Here is a tiny trained network, its code and every weight. The questions are about switching its units off for an input and a class, where a switched-off unit gives its printed mean instead of its output.

import numpy as np


def w(rows, s, z=0):
    codes = np.array(rows[::2]) - 128.0
    scale = np.full(codes.shape[1], s)
    scale[-1] = z or s
    return codes * scale


def norm(h):
    return h / np.sqrt((h * h).mean(-1, keepdims=True) + 1e-5)


def f(y):
    return np.maximum(y, 0)


def log_softmax(a):
    a = a - a.max(-1, keepdims=True)
    return a - np.log(np.exp(a).sum(-1, keepdims=True))


def net(x, mask):
    res = np.array(x, float).reshape(1, 2) / 4 @ E
    u = 0
    for l in range(4):
        y = f(norm(res) @ A[l][:, :-1].T + A[l][:, -1])
        res = res + np.where(mask[u : u + 8], y, B[l][:, -1]) @ B[l][:, :-1]
        u += 8
    return log_softmax(norm(res)[-1] @ U[:, :-1].T + U[:, -1])


A, B = {}, {}
E = w([
[107,58,83,161,146],'x0',
[118,166,254,162,197],'x1',
],0.0097)
A[0] = w([
[147,161,149,142,178,125],'0.n1',
[90,2,213,149,116,36],'0.n2',
[148,140,89,139,71,149],'0.n3',
[169,121,159,125,125,152],'0.n4',
[88,97,76,90,124,159],'0.n5',
[72,66,150,110,206,7],'0.n6',
[164,54,144,178,132,183],'0.n7',
[121,127,37,152,163,135],'0.n8',
],0.0096,0.0016)
B[0] = w([
[133,138,70,136,128,228],'0.n1',
[170,172,120,5,164,248],'0.n2',
[165,186,164,174,149,236],'0.n3',
[158,168,40,108,142,175],'0.n4',
[167,151,121,129,109,253],'0.n5',
[179,127,135,89,140,228],'0.n6',
[121,78,146,107,189,227],'0.n7',
[119,75,162,186,90,253],'0.n8',
],0.011,0.0042)
A[1] = w([
[159,48,126,64,179,32],'1.n1',
[53,31,55,56,154,54],'1.n2',
[98,208,138,112,180,180],'1.n3',
[133,166,152,135,121,55],'1.n4',
[112,131,166,100,167,203],'1.n5',
[129,109,197,159,189,1],'1.n6',
[15,85,150,2,161,146],'1.n7',
[139,122,211,108,127,117],'1.n8',
],0.0072,0.00094)
B[1] = w([
[71,212,146,52,111,229],'1.n1',
[243,238,112,107,151,183],'1.n2',
[145,86,108,192,112,253],'1.n3',
[152,123,63,64,97,172],'1.n4',
[62,2,180,164,157,204],'1.n5',
[74,106,40,112,203,179],'1.n6',
[142,59,167,58,199,193],'1.n7',
[152,96,150,95,101,182],'1.n8',
],0.0055,0.0043)
A[2] = w([
[21,181,179,196,135,141],'2.n1',
[119,218,150,63,2,140],'2.n2',
[148,102,95,106,124,107],'2.n3',
[85,148,186,202,128,85],'2.n4',
[175,104,217,101,125,250],'2.n5',
[81,73,147,202,86,183],'2.n6',
[177,92,141,97,95,188],'2.n7',
[111,192,118,101,50,183],'2.n8',
],0.0095,0.002)
B[2] = w([
[139,225,2,121,97,153],'2.n1',
[33,126,183,123,65,248],'2.n2',
[144,79,208,146,171,175],'2.n3',
[149,106,53,90,106,150],'2.n4',
[139,53,73,200,65,253],'2.n5',
[67,78,111,152,210,174],'2.n6',
[110,162,190,208,156,219],'2.n7',
[70,131,198,71,56,219],'2.n8',
],0.0082,0.0049)
A[3] = w([
[37,92,69,146,151,148],'3.n1',
[115,90,136,132,69,46],'3.n2',
[118,133,127,181,83,189],'3.n3',
[7,129,153,106,20,205],'3.n4',
[121,89,141,190,109,255],'3.n5',
[154,64,75,86,113,162],'3.n6',
[107,106,133,49,168,49],'3.n7',
[211,111,197,184,122,112],'3.n8',
],0.011,0.0025)
B[3] = w([
[161,172,16,169,214,148],'3.n1',
[224,176,83,47,188,166],'3.n2',
[130,85,196,42,172,194],'3.n3',
[186,145,229,184,48,255],'3.n4',
[51,131,160,115,126,194],'3.n5',
[43,134,211,155,149,175],'3.n6',
[155,28,122,3,136,175],'3.n7',
[134,226,79,81,42,177],'3.n8',
],0.0063,0.009)
U = w([
[174,248,20,130,171,131],'0',
[124,156,218,146,42,190],'1',
[88,125,87,106,144,1],'2',
[152,38,156,23,241,163],'3',
[47,17,79,232,173,132],'4',
],0.016,0.0092)

Each question gives the input, the list of numbers given to net, and the class t.
The units are the neurons (one row each of A and B). Each row of codes is followed by its name. A weight is (code - 128) times the scale printed after its matrix; where a second scale follows, it is the last column's (A, B and U).
mask holds one flag per neuron, layer by layer. A switched-off neuron (its flag False) gives its mean, the last column of its row in B, instead of its output. The means were averaged over made-up inputs and are rounded, as every weight is.
A unit's drop is (log p(t) with every unit on - log p(t) with that unit switched off) / (log p(t) with every unit on - log p(t) with every unit switched off).
most important unit: the unit with the biggest drop
top k neurons: the k neurons with the biggest drops, biggest first
top k neurons in layer l: the k neurons of layer l with the biggest drops, biggest first
input [6,-1], class 1: top 3 neurons in layer 2 -> (2.n7; 2.n5; 2.n6)
input [-1,1], class 0: top 2 neurons in layer 2 -> (2.n2; 2.n5)
input [-1,6], class 0: top 2 neurons -> (0.n7; 0.n1)
input [4,-6], class 4: top 2 neurons -> (0.n2; 0.n8)
input [7,-3], class 1: most important unit -> 1.n2
input [-6,5], class 0: top 4 neurons -> (0.n5; 0.n2; 1.n1; 1.n3)
input [-2,2], class 0: top 2 neurons -> (2.n2; 1.n1)
input [2,-5], class 4: top 2 neurons in layer 2 -> (2.n6; 2.n2)
input [8,-1], class 3: top 3 neurons -> (0.n7; 0.n2; 3.n4)
input [2,-7], class 4: top 2 neurons in layer 2 -> (2.n6; 2.n2)
input [-1,2], class 0: top 2 neurons -> (0.n7; 0.n2)
input [-2,3], class 0: top 3 neurons -> (2.n2; 3.n4; 0.n1)
input [3,-2], class 4: top 2 neurons -> (0.n8; 2.n6)
input [0,5], class 3: top 2 neurons -> (0.n3; 0.n5)
input [8,-2], class 1: most important unit -> 0.n8
input [3,-4], class 4: top 2 neurons -> (2.n6; 0.n2)
input [-1,3], class 0: top 2 neurons in layer 0 -> (0.n7; 0.n1)
input [0,3], class 3: top 3 neurons in layer 0 -> (0.n8; 0.n3; 0.n5)
input [2,-6], class 4: top 2 neurons in layer 3 -> (3.n4; 3.n1)
input [3,-6], class 4: top neuron in layer 0 -> (0.n2)
